Here is a tiny trained network, its code and every weight. The questions are about switching its units off for an input and a class, where a switched-off unit gives its printed mean instead of its output.

import numpy as np


def w(rows, s, z=0):
    codes = np.array(rows[::2]) - 128.0
    scale = np.full(codes.shape[1], s)
    scale[-1] = z or s
    return codes * scale


def f(y):
    return y / 2 * (1 + np.tanh(0.7978845608 * (y + 0.044715 * y**3)))


def log_softmax(a):
    a = a - a.max(-1, keepdims=True)
    return a - np.log(np.exp(a).sum(-1, keepdims=True))


def net(x, mask):
    res = np.array(x, float).reshape(1, 2) / 4 @ E
    y = f(res @ A[0][:, :-1].T + A[0][:, -1])
    res = res + np.where(mask, y, B[0][:, -1]) @ B[0][:, :-1]
    return log_softmax(res[-1] @ U[:, :-1].T + U[:, -1])


A, B = {}, {}
E = w([
[164,90,250,66],'x0',
[215,50,91,156],'x1',
],0.015)
A[0] = w([
[122,182,59,232,143],'neuron 1',
[87,95,219,32,98],'neuron 2',
[88,161,59,204,143],'neuron 3',
[135,206,48,143,116],'neuron 4',
[2,208,157,143,140],'neuron 5',
[97,67,40,200,101],'neuron 6',
[80,158,94,194,104],'neuron 7',
[17,255,141,109,99],'neuron 8',
[66,147,51,126,113],'neuron 9',
[93,130,134,194,251],'neuron 10',
[34,117,63,187,114],'neuron 11',
[234,59,39,225,108],'neuron 12',
],0.012,0.02)
B[0] = w([
[123,142,181,119,223],'neuron 1',
[106,88,186,146,193],'neuron 2',
[137,140,166,136,215],'neuron 3',
[114,110,157,106,188],'neuron 4',
[156,107,79,96,213],'neuron 5',
[138,98,161,150,195],'neuron 6',
[110,75,160,164,169],'neuron 7',
[217,41,56,79,207],'neuron 8',
[121,105,173,156,180],'neuron 9',
[117,255,102,68,251],'neuron 10',
[118,113,183,154,193],'neuron 11',
[204,76,67,46,240],'neuron 12',
],0.017,0.02)
U = w([
[158,81,51,111,112],'0',
[125,110,214,136,157],'1',
[128,254,89,111,254],'2',
[106,124,140,171,82],'3',
[131,149,110,183,79],'4',
],0.023,0.0087)

Each question gives the input, the list of numbers given to net, and the class t.
The units are the neurons (one row each of A and B). Each row of codes is followed by its name. A weight is (code - 128) times the scale printed after its matrix; where a second scale follows, it is the last column's (A, B and U).
mask holds one flag per neuron, in row order. A switched-off neuron (its flag False) gives its mean, the last column of its row in B, instead of its output. The means were averaged over made-up inputs and are rounded, as every weight is.
A unit's drop is (log p(t) with every unit on - log p(t) with that unit switched off) / (log p(t) with every unit on - log p(t) with every unit switched off).
The circuit of an input: a set's keep is (log p(t) with only the set's units on - log p(t) with every unit switched off) / (log p(t) with every unit on - log p(t) with every unit switched off). Starting from all 12 units, units are removed one at a time, each time the one whose removal leaves the highest keep (on an exact tie, the one counted first), for as long as the keep stays at least 0.8.
circuit, biggest first: the units of the circuit, biggest drop first
unit that matters most: the unit with the biggest drop
top k neurons: the k neurons with the biggest drops, biggest first
drop of u: that unit's drop, to one decimal
input [0,-3], class 2: unit that matters most	neuron 12
input [4,-4], class 0: top 2 neurons	neuron 1; neuron 11
input [-5,-7], class 0: top 2 neurons	neuron 8; neuron 5
input [-5,-4], class 1: top 3 neurons	neuron 12; neuron 11; neuron 1
input [8,-8], class 0: top 3 neurons	neuron 8; neuron 5; neuron 1
input [-6,-6], class 0: top 3 neurons	neuron 8; neuron 5; neuron 2
input [5,-5], class 0: top 2 neurons	neuron 8; neuron 1
input [-8,7], class 1: top 2 neurons	neuron 1; neuron 8
input [-3,2], class 2: top 2 neurons	neuron 8; neuron 2
input [3,3], class 2: top 2 neurons	neuron 8; neuron 12
input [-7,6], class 1: top 2 neurons	neuron 1; neuron 8
input [-7,-8], class 0: top 2 neurons	neuron 8; neuron 5
input [-8,-7], class 1: top 4 neurons	neuron 11; neuron 1; neuron 12; neuron 9
input [-4,-8], class 0: circuit, biggest first	neuron 8
input [3,-1], class 2: drop of neuron 4	0.0
input [1,3], class 2: drop of neuron 8	0.6
input [-4,-7], class 0: drop of neuron 8	6.8
